Here is a tiny trained network, its code and every weight. The questions are about switching its units off for an input and a class, where a switched-off unit gives its printed mean instead of its output.

import numpy as np


def w(rows, s, z=0):
    codes = np.array(rows[::2]) - 128.0
    scale = np.full(codes.shape[1], s)
    scale[-1] = z or s
    return codes * scale


def norm(h):
    return h / np.sqrt((h * h).mean(-1, keepdims=True) + 1e-5)


def f(y):
    return np.maximum(y, 0)


def log_softmax(a):
    a = a - a.max(-1, keepdims=True)
    return a - np.log(np.exp(a).sum(-1, keepdims=True))


def net(x, mask):
    res = np.array(x, float).reshape(1, 8) / 4 @ E
    u = 0
    for l in range(4):
        y = f(norm(res) @ A[l][:, :-1].T + A[l][:, -1])
        res = res + np.where(mask[u : u + 8], y, B[l][:, -1]) @ B[l][:, :-1]
        u += 8
    return log_softmax(norm(res)[-1] @ U[:, :-1].T + U[:, -1])


A, B = {}, {}
E = w([
[205,177,185,144,177],'x0',
[129,129,125,129,128],'x1',
[130,126,127,127,127],'x2',
[128,128,128,124,128],'x3',
[51,65,219,140,254],'x4',
[37,222,232,73,70],'x5',
[126,129,126,128,131],'x6',
[130,128,128,127,129],'x7',
],0.0067)
A[0] = w([
[174,165,37,109,105,110],'0.n0',
[48,71,209,138,211,70],'0.n1',
[102,25,139,163,255,104],'0.n2',
[40,64,81,131,76,187],'0.n3',
[207,72,27,180,165,180],'0.n4',
[63,86,92,145,158,1],'0.n5',
[192,48,72,110,178,203],'0.n6',
[127,145,191,188,47,92],'0.n7',
],0.0078,0.0056)
B[0] = w([
[82,108,209,115,86,195],'0.n0',
[86,110,187,179,81,222],'0.n1',
[148,199,75,116,183,235],'0.n2',
[55,107,35,63,149,218],'0.n3',
[81,100,212,116,93,254],'0.n4',
[123,62,125,166,190,139],'0.n5',
[111,147,118,255,146,238],'0.n6',
[172,122,80,99,115,154],'0.n7',
],0.0094,0.0068)
A[1] = w([
[212,170,214,156,127,181],'1.n0',
[68,112,185,88,184,13],'1.n1',
[195,112,198,153,163,195],'1.n2',
[182,74,102,202,120,134],'1.n3',
[170,153,86,176,51,42],'1.n4',
[125,28,102,66,149,204],'1.n5',
[197,150,106,2,139,147],'1.n6',
[157,151,37,161,236,3],'1.n7',
],0.0096,0.0027)
B[1] = w([
[187,109,135,95,205,255],'1.n0',
[181,58,121,136,73,205],'1.n1',
[172,147,137,124,63,221],'1.n2',
[117,129,183,28,100,191],'1.n3',
[109,98,144,129,199,177],'1.n4',
[170,156,160,157,126,182],'1.n5',
[95,174,26,116,94,175],'1.n6',
[89,144,93,154,252,187],'1.n7',
],0.012,0.005)
A[2] = w([
[6,104,105,130,97,145],'2.n0',
[102,132,55,54,140,163],'2.n1',
[74,182,123,182,103,95],'2.n2',
[166,251,136,107,145,127],'2.n3',
[200,193,73,11,104,123],'2.n4',
[164,127,190,145,114,2],'2.n5',
[168,94,168,96,131,17],'2.n6',
[212,146,168,136,91,153],'2.n7',
],0.012,0.0067)
B[2] = w([
[179,53,71,162,67,254],'2.n0',
[130,213,171,146,172,194],'2.n1',
[140,63,109,54,138,156],'2.n2',
[139,71,125,212,185,181],'2.n3',
[6,167,108,107,196,208],'2.n4',
[147,174,210,11,37,149],'2.n5',
[149,180,125,56,67,146],'2.n6',
[58,111,121,93,153,193],'2.n7',
],0.012,0.0094)
A[3] = w([
[150,111,199,120,204,137],'3.n0',
[224,94,114,173,52,3],'3.n1',
[115,107,171,28,137,49],'3.n2',
[219,104,103,172,43,34],'3.n3',
[134,163,236,61,120,53],'3.n4',
[137,189,230,102,158,198],'3.n5',
[92,203,83,137,171,59],'3.n6',
[247,97,121,164,51,78],'3.n7',
],0.013,0.0055)
B[3] = w([
[134,141,81,112,66,235],'3.n0',
[217,15,200,170,91,186],'3.n1',
[194,142,127,112,80,193],'3.n2',
[200,37,195,125,23,193],'3.n3',
[209,159,188,2,84,216],'3.n4',
[172,202,191,165,145,254],'3.n5',
[171,68,155,83,47,207],'3.n6',
[190,27,105,183,69,197],'3.n7',
],0.015,0.0072)
U = w([
[205,9,159,169,23,192],'0',
[213,211,245,40,61,206],'1',
[47,31,36,235,220,3],'2',
[218,224,190,249,225,94],'3',
[30,129,48,32,26,108],'4',
[29,246,169,73,215,181],'5',
],0.02,0.0064)

Each question gives the input, the list of numbers given to net, and the class t.
The units are the neurons (one row each of A and B). Each row of codes is followed by its name. A weight is (code - 128) times the scale printed after its matrix; where a second scale follows, it is the last column's (A, B and U).
mask holds one flag per neuron, layer by layer. A switched-off neuron (its flag False) gives its mean, the last column of its row in B, instead of its output. The means were averaged over made-up inputs and are rounded, as every weight is.
A unit's drop is (log p(t) with every unit on - log p(t) with that unit switched off) / (log p(t) with every unit on - log p(t) with every unit switched off).
The circuit of an input: a set's keep is (log p(t) with only the set's units on - log p(t) with every unit switched off) / (log p(t) with every unit on - log p(t) with every unit switched off). Starting from the 12 units with the biggest drops (on a tie, the unit counted first), units are removed one at a time, each time the one whose removal leaves the highest keep (on an exact tie, the one counted first), for as long as the keep stays at least 0.8.
circuit, biggest first: the units of the circuit, biggest drop first
top k neurons: the k neurons with the biggest drops, biggest first
k most important neurons of layer l: the k neurons of layer l with the biggest drops, biggest first
drop of u: that unit's drop, to one decimal
input [5,-2,-8,-8,7,1,0,4], class 1: circuit, biggest first -> (2.n0)
input [0,-8,-3,-6,8,8,5,-4], class 0: circuit, biggest first -> (1.n1; 2.n0)
input [2,-3,7,0,-1,8,-5,3], class 5: top 2 neurons -> (2.n4; 0.n3)
input [6,-7,-1,6,0,1,-8,-8], class 5: circuit, biggest first -> (0.n1; 2.n4; 0.n6; 1.n6)
input [0,4,6,-7,4,-5,-8,8], class 2: top 2 neurons -> (0.n2; 2.n1)
input [-5,-3,4,-8,2,0,-8,-6], class 2: top 2 neurons -> (0.n4; 0.n3)
input [6,-6,1,4,1,-3,-1,8], class 3: top 2 neurons -> (0.n2; 0.n1)
input [2,5,-2,-5,6,-5,2,8], class 3: top 3 neurons -> (0.n2; 0.n3; 2.n0)
input [1,5,2,0,-4,8,6,6], class 5: top 3 neurons -> (2.n4; 0.n3; 2.n1)
input [8,-6,-5,0,-3,5,2,3], class 5: top 2 neurons -> (2.n4; 0.n6)
input [-4,8,-4,-4,0,3,-1,5], class 4: top 2 neurons -> (0.n6; 0.n1)
input [-8,5,-3,5,1,-4,2,-8], class 2: 2 most important neurons of layer 1 -> (1.n7; 1.n2)
input [-8,7,-8,-3,1,-3,6,-7], class 2: top 2 neurons -> (0.n3; 0.n1)
input [2,4,8,6,-4,0,0,-4], class 1: top neuron -> (0.n3)
input [1,7,-6,0,7,-6,-3,-3], class 3: 2 most important neurons of layer 0 -> (0.n3; 0.n2)
input [-3,3,-6,-1,1,-7,-8,-4], class 2: top 2 neurons -> (0.n6; 0.n2)
input [1,8,4,-5,-2,-1,8,1], class 1: top 2 neurons -> (0.n3; 2.n0)
input [-4,-7,-8,3,0,5,2,7], class 4: top 3 neurons -> (0.n6; 0.n1; 0.n4)
input [-3,4,7,0,1,7,3,-8], class 0: top 3 neurons -> (0.n2; 2.n0; 1.n0)
input [-4,1,-4,-3,-4,2,8,4], class 4: 2 most important neurons of layer 0 -> (0.n6; 0.n1)
input [3,-1,-3,1,-6,6,5,-8], class 5: most important neuron of layer 0 -> (0.n6)
input [2,3,8,7,3,-2,-7,-7], class 3: drop of 0.n3 -> 0.9
input [-7,3,4,6,0,4,-2,2], class 4: drop of 0.n6 -> 1.7
input [-3,-4,-4,-6,-7,5,0,3], class 4: drop of 1.n7 -> 0.0
input [5,-5,-3,7,-6,4,6,-5], class 5: drop of 2.n4 -> 0.5
